What can hang from each mark:
Q_464: Q_25 Q_486 Q_822
Q_936: Q_38
Q_948: Q_474 Q_860
Q_474: Q_337
Q_25: Q_38 Q_464
Q_860: Q_25 Q_337 Q_474 Q_486 Q_948
Q_345: Q_38 Q_486 Q_860 Q_948
Q_664: Q_38 Q_948
Q_337: Q_245 Q_474 Q_497 Q_860 Q_948
Q_497: Q_25 Q_38 Q_664 Q_936
Q_486: Q_345
Q_822: Q_25 Q_345 Q_464 Q_860
Q_38: Q_25 Q_245 Q_664
Q_245: Q_497 Q_936

Each row was made from one small tree. The marks that hang from a mark follow it in brackets, in the order of their numbers. Every link used is in the known rows. Write each row's tree.
Known rows:
Q_464(Q_25 Q_822(Q_345 Q_860(Q_486))): [   1  -14   69 -218   53 -120  -74   61  158  204  111    9 -110  181
 -141  -50    4  -45   17  126   20  -40 -492  393  -63  136  -47  -98
  361   37   96  150  125   46  -13   34 -124   88   92   80 -246  205
 -266  -13    4 -347  -89 -186   70  -13  -89   14  251  115  225]
Q_337(Q_497(Q_25 Q_38) Q_948): [ -53 -153 -203   94 -132   21  -74  100  126    7  264   -3  159 -121
   52  -64 -253 -110   12   19  -45  228   98 -294  330  -62 -111  -34
  -21   27   40 -165    1  -11   13 -146  -90  -55  -82  184 -153   71
  362   65 -140 -170  -11   -7   76  -61   62  160  -26  158  104]
Q_822(Q_345(Q_948) Q_464(Q_25(Q_38)) Q_860): [-101   36  -59 -165   85 -115  -30   71  142  184   87  -24 -138  158
  -57  -99    0  -35   -5  107   17  -14 -420  282  150  204  -17 -188
  564   67   93   37  102   -9   74  -10 -166   62   69   84 -195  133
 -284   28  -18 -342  -28 -169   85  -27  -81   27  354  108  203]
Q_486(Q_345(Q_38(Q_25 Q_245(Q_497)) Q_860 Q_948)): [ -69 -127 -134   95 -169    4  -48  121  326   79 -167   -7   68 -120
   89  -35 -159  -89  252  -19  -61   63  356  314   80   64   73  -32
  179  -40  118 -128   27 -191  -29  -46   54   69  134  131 -104  198
   28  146 -153   11   87  154  103  -57   94  -87   48   37  -76]
Q_948(Q_474(Q_337) Q_860(Q_486)): [  13 -191 -235  -88   -6   -9 -182  173   60  288  181   -6  123   91
 -233  -37 -266 -108   17  -50  -68  -11 -126  -83    5 -177  -97 -230
   -2   -1  126  355   25   43  -84 -100  257   89  -18   32  -10  150
   61   35 -107   38  132  -41    4   43  212  102  276  186  -19]
Q_486(Q_345(Q_860(Q_25(Q_38(Q_245)) Q_337 Q_948))): [ -18  -40  -64  -13  -86  -38    6   32  221  147  -47  -81   25  149
  -47  -64 -190 -148  130   85  -30  -87 -115   24 -229  155   74   65
  250   50  216  165    0  -60  -80  -99  254  229  116  155  -29  215
   45  -14 -143 -101   68   26  148   -9  111 -273  194  101   94]
Q_245(Q_497(Q_25(Q_38(Q_664) Q_464)) Q_936): [-198  -11   98  113 -110  -38  -43   59  342 -112  143  -23  311 -281
  254   46 -180  -64 -100  204  -69  179  407  -85   95  -78  -50  -35
  178   49   -3 -427  -48    9   40 -153 -286  -37 -185  224 -176   21
  193  108 -212 -264 -251  235   65 -101   61  186 -162   90   96]
Q_474(Q_337(Q_497 Q_860)): [  43 -123 -413  -14  -42  -45  -72  204   56  204   77   -6  109 -103
 -119  -59 -284  -81   -6   34  -60  134 -120 -285  274  -98  -67 -105
  -93   80   38  138   51   94  -42 -131  172   22  -34   89   45  145
  194   44 -167  -19  -55  -32   30  -32  114  135   28  138   75]
Q_38(Q_245(Q_497(Q_25(Q_464)) Q_936) Q_664(Q_948)): [-160  -89   13  169 -110  -78  -61  172  467 -132  134   50  335 -295
  236   18 -268  -88  -32  187  -53  272  736   89  116 -134  -42  -41
  113   33  -59 -421  -63  -53    3 -140 -197 -110 -163  213 -101   21
  153  125 -225 -264  -37  236   40 -104   76  178  -35  115  -76]
Q_464(Q_486 Q_822(Q_25 Q_345)): [  -7   32   92 -159  109 -116 -111   11  160  136   83   61 -110   87
  -16  -29   14  -35  -66   99   28    3 -290  370 -128  199  -33 -146
  361  -24   93   93   91  -40   -9   19 -168   62   37   52 -223  154
 -244   40    7 -315 -139  -82   89   -4 -164  117  241   63  178]
Q_38(Q_25(Q_464(Q_486 Q_822(Q_345))) Q_664): [  10   16  203 -132   59 -168 -118   92  304   87  111   23   30   67
  131  -48  -25   -9 -146   84   16   30 -148  516 -167  146   -5  -59
  495  -41   55  -89   95   -2   33    9 -303  -55  -68  159 -340  234
 -282  -52  -43 -355 -214   66   63  -18 -130  133  261   49  170]
Q_664(Q_38(Q_25(Q_464)) Q_948(Q_474 Q_860)): [-142 -163   17  -43   -6    4 -191  238  207  126  166   31  255   47
  -47  -53 -192 -107  -62 -112  -45  162  444  168   71  -71 -139 -142
  295 -101   93   46   -4  -92   12 -110  -53  -75   62   52 -105   16
 -102   25 -118  -69  239  135   31  -17  139  213  467  154   29]
Q_245(Q_497(Q_664(Q_948) Q_936(Q_38(Q_25)))): [-246 -141   24  221 -195    4  -21  228  317 -131  168   75  259 -279
  277    3 -269 -103  -51  130  -66  270  749   -4  196 -181  -55  -46
    7  -10  -64 -446  -83  -70  -55 -145 -298 -154 -136  142 -115   27
  307  115 -201 -171    5  140   38  -96  102  151   -5  165  -23]
Q_474(Q_337(Q_497(Q_25(Q_464) Q_664) Q_860)): [  45 -127 -340   21  -52  -89 -120  271  163  134   68   -1  155 -210
  -10  -34 -291  -80 -126   15  -91  231  -80 -290  298  -77  -96  -72
   11   58   -6  -50   40  128  -37 -139   28  -44 -179  216   -3  182
  208   48 -168 -144 -100   30  -17  -47   78  155  121  150  167]
Q_337(Q_497(Q_25 Q_664(Q_38)) Q_948(Q_474)): [ -90 -195 -253   62 -146   70  -95  225   88   91  181   20  199  -70
    5  -74 -304 -129   -3  -50  -79  244  113 -415  268  -89  -96 -135
   51  -23   32 -135  -49  -25   41 -167  -57 -112 -105  172 -107  -11
  350  112 -190 -123  111   58   35  -37  102  217   26  169   34]
Q_464(Q_25(Q_38(Q_664(Q_948))) Q_486 Q_822): [ -32  -11  111  -69   45  -76   32   -6  279   65   18   34   60   65
  115   12  -52  -36  -45  170   -3   23   17  432  -56   70  -20 -188
  377  -24   94 -160   37  -71  -28  -47 -256  -65 -101  134 -266  108
 -193   11  -98 -324  -49  116  102  -71  -42  103  122   87  142]
Q_464(Q_486(Q_345(Q_860))): [  49  -19  -16  -88  -28  -65  -72  -76  213  206  -68  -30  -12   43
  -10  -36  -21  -43   88   45  -26  -13 -173  457  -90  112   10 -112
  250  -79  203   99   47  -95  -72  -35  206   40   33   38 -132  261
 -151  -11  -92   45  -81  127  102   31   26  -42   89   12    1]
Q_936(Q_38(Q_25 Q_245(Q_497) Q_664)): [-208  -78   -6  168 -186  -22  -33  125  338 -172  179   40  315 -301
  250    9 -259  -76  -16   94  -53  196  675  -33   30 -106    5   15
   36   38  -38 -403  -59  -58   -6 -123 -330  -53  -84  198 -219   52
  270   84 -209 -220 -117  166   58  -98    6  135 -165  116  -48]
Q_464(Q_25(Q_38) Q_486): [ -99   22  143  -99   23  -24  -30  -20  182   59   89  -38   25   -6
   34   21   -9  -37  -18  115   -8   42 -176  186   -2  137  -53 -118
  224    0  125  -73   13  -64   31  -55 -174   46   -5   94 -191  132
  -51   43  -83 -151 -136   18   92  -34  -13  102   14   58  150]
Q_936(Q_38(Q_25 Q_245 Q_664)): [-172  -89   32   95 -131  -14  -30   97  342 -134  162   15  277 -209
  175  -12 -231  -78  -15   45  -42  155  563   29  -42  -57    7   28
   66   -7    4 -321  -43  -59   -3  -96 -269  -75  -73  195 -243  107
  184   17 -179 -181  -56  141   43  -69    9  106 -113   96  -44]
Q_860(Q_337 Q_474 Q_486(Q_345) Q_948): [  45 -145  -47  -91 -101  -63    8   86   89  299  120  -67  -22  267
 -164 -144 -224 -187   76  135  -17 -112 -396    8 -249   10   61  -11
  176   40  131  369   61   58 -172  -82  338  263   59   35  -40  369
   20  -86  -74  -14   68  -58  105   50   97 -424  168   84  116]
Q_474(Q_337(Q_245(Q_497(Q_25)))): [-116  -97 -250   74  -96  -17  -95   87  100  -23  202   49  273 -242
    7  -25 -286 -101  -21  117  -66  126  144 -309  363 -127  -90  -24
 -127   42   41 -148   11   54  -14 -184  -31   25  -95  140   38   74
  316  123 -177  -41  -15   90   22  -51  210  155 -116  118   67]
Q_664(Q_38(Q_25 Q_245(Q_936)) Q_948(Q_474)): [-247 -154   58   55 -111   47 -100  258  288  -72  195   56  306 -132
   61  -13 -238 -109   32  -24  -21  246  771   34   51  -98  -71  -22
   45  -50  -25 -181  -88 -136   45 -113  -94 -112   57  108  -53  -20
  127  114 -203  -53  266  160   31  -80  228  221   87  127 -135]
Q_936(Q_38(Q_664(Q_948))): [-151 -120  -37  101  -76    3   36   52  289   29   83   32  223  -79
  137  -43 -240  -93    7  147  -52  119  486  139    6 -154   -5 -159
  110  -26   55 -216  -13  -62  -78 -141 -109 -101 -155   70 -182   69
   67   44 -182 -124   19  149   67  -21   33   52  -23  107  -62]
Q_464(Q_486 Q_822(Q_25 Q_860(Q_337(Q_474)))): [ -59  -12 -182 -190   58 -168  -78  117   55  156  167   53  -53  155
 -149  -70 -155  -90 -160  125   12  110 -576  171   14  206  -66 -127
  206   51   81  240  141   42  -40  -27  -56  152   51  111   19  190
 -113   -2   27 -209  -68 -105   71  -42  -47   46  255   99  135]
Q_345(Q_860(Q_25) Q_948): [ -33  -77 -239  -44  -41  -15  -12  110  185  236 -111  -11  -26   77
  -32  -78 -217 -107   80   12  -67   25 -126  243   66   56   62  -57
  141  -57  189  129   49  -40  -55  -92  160  124   45   73   32  113
  -84   13 -107  -58   23   20   74  -44   15  -58  262   80   42]
Q_345(Q_38(Q_664) Q_486 Q_860(Q_25 Q_474)): [ -81 -141 -145    0  -49   43   21   57  266  271 -165  -17   17  172
    2  -76 -188 -132  156   12 -109  -58 -120  302 -104   75   86 -189
  160  -57  215  103   70  -82  -74 -105  236  192   76   78 -104  206
 -130  114 -119  -27  -46  121   77  -34   11 -184   23   63   10]
Q_948(Q_474 Q_860(Q_25 Q_486(Q_345))): [  69 -130 -126  -61  -24  -19 -144  121  125  285   33   -3  -14  159
 -143  -27 -201 -116   67  -23  -82  -60  -43  -21 -221   -8    2 -183
  168  -52  215  324   47   20 -142  -34  322  197   34    2  -24  216
   -4   11  -89   -4   53  -51   92   19   68  -63  403  169  131]
Q_497(Q_25(Q_464(Q_486)) Q_38 Q_664(Q_948)): [-140  -99  184   62  -32  -61 -102  120  353   29  174   28  152 -129
  225    1 -125  -81 -143   52  -43  217  231  308   52  -40 -101 -135
  213  -55   37 -263  -13  -64  -20 -111 -207 -145 -210  159 -225  152
    4   55 -103 -171   50  108   31   -9   45   72  247  111   60]
Q_936(Q_38(Q_25 Q_245)): [-178  -79   55   56 -121   -3  -69  116  273 -134  183   12  222 -207
  105   -4 -179  -79    9   24  -25  178  510   28   27  -14  -38   70
  -22   -4   -1 -213  -44  -60    2  -84 -229   -5   -4  152 -192   98
  205   40 -141  -95  -38   73   41  -74   41  121  -74   89   -9]
Q_948(Q_474 Q_860(Q_25 Q_337(Q_245))): [ -65 -108 -389  -15  -28   -7 -139  152   52  193  198   39  134  145
 -168  -65 -370 -162  -44  -42  -73  -12  -12 -351   83  -26  -60 -136
   31   31  191  285   47   35  -95 -141  206  169   59   22  147   11
  157   63 -117   31  161  -71   63  -24  136   30  370  182   74]
Q_822(Q_345(Q_38(Q_245 Q_664))): [-172  -99   95   39  -22   24  -40   92  341   67   22  -21  116  -23
   66  -25 -172  -85  126   46  -47  -22  204  102 -124    8   29 -148
  224    8   92 -150   13 -128   62  -61 -106  -34   10   93 -289   74
  -10  135 -150 -143   -6   21   84   45   19   29  -57   49 -117]
Q_936(Q_38(Q_25(Q_464) Q_245 Q_664(Q_948))): [-147  -98   65  103  -76  -66  -47  168  437 -106  125   26  300 -179
  192  -32 -214  -76  -29   90  -25  224  685  211    0  -65  -15  -30
  198    3  -10 -324  -34  -91   -9  -99 -268 -126 -121  193 -225  146
   56   27 -172 -235    1  197   30  -67  -13   99   71  116  -35]
Q_474(Q_337(Q_245 Q_497(Q_664))): [ -27  -81 -471   67  -60  -30  -58  166   62  148  110   18  188 -147
  -37  -80 -289  -86    4  119  -65   98  -68 -495  422 -139  -57 -203
 -104  119   47  -49    3   31   -8 -166   62  -85 -132  107   45  141
  307  132 -242  -33   -8   53   10   -9  128   85 -130  141   51]
Q_345(Q_38(Q_245(Q_497(Q_25) Q_936)) Q_486): [-197 -143   59  155 -149   62  -85   51  381  -83   46   12  186 -260
  162   54 -143 -107  147  126  -76  198  567   72   81  -31  -34  -70
 -183   17   -5 -298  -38 -116   20 -103  -59   84   40  167 -154   89
  244  280 -178   23  -38  123   42 -101  150  118 -318   67  -83]
Q_497(Q_38(Q_25(Q_464) Q_664(Q_948))): [-159 -119   82   77  -30  -43  -55  148  333  -21  129   17  260 -109
  198  -53 -199  -82  -96   41  -47  203  463  198   68  -68  -53  -48
  294  -39   42 -284   15  -59  -11 -112 -228 -154 -145  168 -221  145
  -56   10 -143 -253   25  170   45  -46   31   71  197  123   65]
Q_822(Q_25(Q_464) Q_345(Q_860)): [ -44   20  -55 -132   96  -95 -145   37  217  164  -37  -11  -10   38
  -86  -64  -23  -43   11   24  -15   43 -217  297   25  192  -48 -113
  456   -4  166  110   80  -75    2  -39    5   57   71   75 -127  161
 -278   50  -38 -292 -141   21   59   19 -149   60  276   69  134]
Q_822(Q_860(Q_25(Q_464))): [-110   -4  -29  -92   62  -80  -72  160  191  176   50  -15   30   59
  -34  -71 -130  -88  -64  122  -46  130 -239  114   24  129  -27  -58
  207   31  121   62   58   62   33  -70  -62  110  -17   93  -52  124
 -120   30  -73 -169 -158  -67   61  -26  -64   40  276  102  159]
Q_860(Q_25 Q_474(Q_337) Q_948): [ -43 -121 -167  -60   -8  -45   -9  263   10  245  105    8   37  164
 -117 -130 -313 -159   10  139  -44  -16 -320 -154  -10   -6   31  -45
   24   45  106  284   35  104  -87 -153  158  218  -12   89   97  172
   70    0 -120 -115   23  -88   72    0  134 -124  232  128  132]
Q_464(Q_486(Q_345) Q_822(Q_860(Q_25))): [  50   31   37 -139   48 -136  -45   31  161  218   -9   38 -122  157
    6  -42  -22  -56  -18  158   -9   10 -371  416 -192  213   34  -93
  270  -25  157  131  100   35  -58   22   -9  132   21   78 -137  241
 -208  -10  -32 -138 -144  -68  126  -28  -68  -23  295   66  196]
Q_936(Q_38(Q_25 Q_245 Q_664(Q_948(Q_860)))): [-120 -162  -32  131 -127  -43  -45  131  379  -47  235   47  292 -115
  120  -27 -298 -105   -7    9  -42  132  768  148  -10 -176  -50 -113
  163  -58   31 -270  -46 -101  -44 -113 -143 -139  -37  113 -204   50
  120  -13 -188 -194  164  156   67  -52   90  134  149  165  -87]
Q_936(Q_38(Q_25(Q_464) Q_245 Q_664)): [-146  -51   76   63  -80  -60  -88  120  390 -124  116   -5  295 -222
  186   -7 -179  -62  -49   67  -34  187  516   96  -37   -7   -2   26
  146   36    2 -287  -28  -61   10  -83 -322  -69  -93  237 -260  155
  107   26 -159 -214 -144  164   19  -65  -60  129  -40   88    2]
Q_345(Q_486 Q_860(Q_25 Q_474(Q_337)) Q_948): [  44 -134 -417  -89  -27  -69   -8  119   86  340  -94   -7  -53  188
 -126 -144 -250 -128  156    6  -78   -8 -387  261  100   39   71 -154
   52  -35  185  371   70   21 -122 -111  360  239   81   94  111  290
 -125   38  -83   14   92   19   16  -47  138 -173  249  104   40]
Q_497(Q_25(Q_38 Q_464(Q_486 Q_822(Q_860))) Q_664): [ -87   28  196 -117   15 -136  -84   43  287   89  156  -15   58   -8
  123   -1   11  -41 -188  105  -21  113 -315  372   19  139 -101 -106
  370  -10   46 -179   18   67   66  -46 -346  -50 -158  200 -308  134
  -97   -6  -39 -281 -150   49   40  -46  -37  117  204   73  202]
Q_948(Q_474(Q_337(Q_497(Q_25)))): [ -70 -157 -401   -6  -41   16 -129  277   67   92  181   39  173  -49
  -82  -59 -281  -71  -28  -14  -72  168   43 -262  294  -45 -119 -105
  -21   -7   44   77   29   67  -25 -140   -2   27 -105  144   31   88
  194  127 -166  -59   70   39   -3  -58  184  163  122  149   55]
Q_245(Q_497(Q_25(Q_464(Q_486)) Q_664 Q_936(Q_38))): [-191  -36  171  125 -132  -54 -152  121  393  -99  179   31  221 -307
  310   75 -120  -65 -140  167  -49  237  336  140   85  -49  -68  -71
   27   47  -27 -359  -58  -55  -28 -114 -387  -77 -170  234 -207  108
  285  129 -132 -139 -231  121    7  -56  -25  213  -20  106   28]

Write each row's tree:
[-118  -16  -42  -37  -36   25   -6   43  176  123  -31  -51   62   22
   -6  -13 -141  -86   36   24  -68   -2  -80   73    8   74   -9  -25
  177  -29  192   12   -1  -30    4 -118   79  123   17   82  -69   50
    2   21 -133 -118 -103   78  104  -47   49    4  101   93  120]
Q_345(Q_860(Q_25(Q_38)))
[-142 -105  140   69  -30  -65 -126  203  331  -88   72   59  219 -165
  236   10 -146  -81 -126   28  -43  233  476  219  156  -47  -94    9
  177   -9  -34 -263  -19  -59  -46  -62 -363 -198 -131  249 -229   90
   26   47  -96 -261   18  102    0  -91   37  176  260  143  103]
Q_497(Q_38(Q_25(Q_464(Q_822))) Q_664(Q_948) Q_936)
[-136 -113  -51   91 -109   60  -59  192  301  169 -106   -7   66   -2
   32  -19 -208 -145  176  103  -57    5  118  113  -20   44   58  -50
   31   75  143    6    0 -129   -9 -132   95  183  121  117  -38   48
  129  176 -174  -79   10   19  123  -26   40  -73   61  104  -36]
Q_345(Q_38(Q_245(Q_497)) Q_860(Q_25 Q_948))
[ -24 -145 -224  -43  -86  -41   18  114  -14  154  212  -20   70  139
 -156 -144 -361 -178   29   37  -35   95 -281 -231   83  -26  -28   -5
   47   26   66  209   20   50  -65 -140  155  145   -9   70    3   97
  159  -31  -69  -61    0  -67   84  -16   91  -64   81  100   21]
Q_860(Q_337(Q_948) Q_474)
[  -3 -169  -46  -45  -92   14   11  100  184  323  -83  -54  -65  147
  -87  -91 -154 -143  230   59  -53 -102 -187  195 -112    0  102 -172
  134  -21  151  227   74  -70 -109  -30  246  197   71   -2 -114  342
  -26   60  -73  106   73   -4   93   34   62 -323   96   30   24]
Q_860(Q_474 Q_486(Q_345(Q_38 Q_948)))
[  -6 -118  -10  -99   20  -21 -151  249  196  302   39  -36    3  194
 -103  -82 -166 -134   -9  108  -38   10 -279   23 -153   58   23  -99
  156   63  145  309   42   68  -64  -84  146  212  -44   89  -24  237
   -3   27  -72 -118  -18  -91   39   16  -32  -95  371  156  162]
Q_860(Q_25(Q_464) Q_486 Q_948(Q_474))
[  18 -107 -334  -25  -35  -51  -94   65   60  155  102    2  188 -148
 -139  -55 -294 -108    5   39  -56   66  -97 -313  296 -120  -57  -82
 -139   80   88  103   43   97  -52 -150  224    2  -39   70   76  143
  242   26 -135   75   19  -16   13   -1  176  139  -31  112   44]
Q_474(Q_337(Q_245 Q_860))
[-174  -80   73   29  -73   20   16   -8  261  -39  143  -41  223 -104
  125   -8 -192  -86  -68   55  -80   67  186  -43   15  -27  -47  -19
  222  -77   88 -304  -22   22   34 -134 -182  -39 -156  162 -238   46
  109   -5 -154 -201  -68  160   69  -46   84   68  -81   74   91]
Q_497(Q_25(Q_38(Q_664)))
[ -76  -60 -239   25  -42  -26  -79   64   95   54  148   17  235 -180
  -52  -31 -253  -89   30  180  -31   87  120 -312  276 -141  -46  -95
 -197   98   51  -25   -1   11  -19 -152  105  -23  -51   97   85  115
  253  121 -205   56  -28   69   22  -21  223  175 -197   95  -17]
Q_474(Q_337(Q_245(Q_936)))
[  19   37  104 -135   95 -105 -123  109  211  152  -32   26  -30   61
   50    7  -41  -54 -111  130  -10   62 -243  350 -133  166    3  -48
  165   16  104  132   73    8  -25  -18 -133  141  -45  135 -143  166
 -173   20  -36 -166 -262  -11   67  -53 -142  114  276   64  208]
Q_860(Q_25(Q_464(Q_486 Q_822)))
[ -45 -154   23   16  -10   40  -26  178  420  310 -183  -30   51  122
  -17  -25 -177 -124   94   92  -72  -19    7  407 -177  -28   70 -177
  254  -14  198   19   78 -138  -46  -92  217   86  -22   86 -114  238
 -178   83 -148 -137  -33  136   85   10  -30 -137  217  119   32]
Q_345(Q_38(Q_664(Q_948)) Q_860(Q_25(Q_464) Q_486))
[ -61  -26  150  -92   18  -82 -125  123  253   76  132  -18   71  -37
   61  -38  -52  -47 -115   56   -6  152  -59  317  -12  116  -51  -12
  225  -47   66  -68   41  -25   48  -43 -153   10  -38  107 -169  231
 -105  -16  -65 -107 -165   75   44  -26  -41  114  162   46  120]
Q_38(Q_25(Q_464(Q_486)))
[-142  -83   20   78 -113  -38  -30  137  349 -109  149   10  258 -214
  147   -9 -254  -79  -19   79  -41  181  529  -22  -12  -60    7   43
   64  -10  -22 -332  -49  -45   33  -84 -154 -100  -55  190 -133   84
  143   34 -210 -186  -52  153   48  -86   83  155 -147   80  -65]
Q_38(Q_25 Q_245(Q_936) Q_664)
[-164 -102  -20  144 -111   -4   38   68  323  -16  115   42  256 -155
  184  -13 -254  -88    7  227  -41  158  651   89    5 -200    4 -159
   20   13   10 -289  -37  -77  -81 -146 -101 -127 -152   89 -127   50
  139   88 -230 -115  -18  179   71  -49   83  122 -129  108  -97]
Q_245(Q_936(Q_38(Q_664(Q_948))))
[-196  -88   28  -83   22  -23  -63  218  158  162  173    7  -69  183
  -93 -104 -123 -101  -79   21   -1   29 -232  206  -42  160  -37  -16
  402   20   51   29  149  -40   76  -34  -60  125  126   64 -172  166
 -228   75  -40 -185  -20 -151   95   -1   22  -40  302   97  118]
Q_822(Q_345(Q_38(Q_25)) Q_464 Q_860(Q_337))
[ -57  -81 -330  -26  -62  -54  -54  136   35  204  246   24  113  167
 -171  -95 -383 -191  -42    8  -58  -65 -162 -321   76  -36  -32  -74
   38   44  164  290   52   54 -104 -151  221  225  114    2  144   60
  149  -16 -106  -19   84  -67   92  -30  105 -113  299  149  126]
Q_948(Q_860(Q_25 Q_337(Q_245) Q_474))
[ -54  -11 -155  -75  -29  -91 -119  173  141  -35  106  -26  163  -85
   21   -8 -127  -37 -109   87  -41  144  -93 -145  327   93 -129  -45
  130   67   23  -23   58   72   30  -92 -227   58 -102  227 -118  108
  180   28  -97 -215 -204  125   43 -114   15  181   26   97  256]
Q_337(Q_474 Q_497(Q_25(Q_38 Q_464(Q_822))))
[-170 -119   46  126  -97   11  -54  204  300   64  107   49  221 -121
   80   32 -311 -156   10   57  -65  145  642  -97  -70 -198  -28 -157
    4   -9   39 -170 -105 -144   -3 -136   42  -85   45   90  -27  -74
  145   98 -252 -118  192   79   84  -34  168  166  172  181  -71]
Q_497(Q_664(Q_38(Q_245(Q_936)) Q_948(Q_860(Q_25))))
[-118 -127  -54   67  -38  -31    9   94  339   25   65   17  215  -71
   74  -55 -262 -103   50   73  -52  126  432  120   15 -105   -7 -115
  147  -31   44 -184  -42  -69   -5 -110  -31 -113 -107   94 -150   51
   17   30 -177 -150  111  132   54  -21   60   40   19   97 -135]
Q_38(Q_245 Q_664(Q_948))
[-189  -50   34  145 -134  -50 -102   86  414 -177  138   23  350 -334
  258   42 -214  -73  -49  130  -61  216  604   19   47  -76  -30   -2
   67   70  -24 -373  -49  -39  -14 -134 -362  -30 -155  266 -246   53
  245  111 -181 -231 -184  189   24  -84  -45  161 -115  101  -17]
Q_936(Q_38(Q_245(Q_497(Q_25(Q_464))) Q_664))
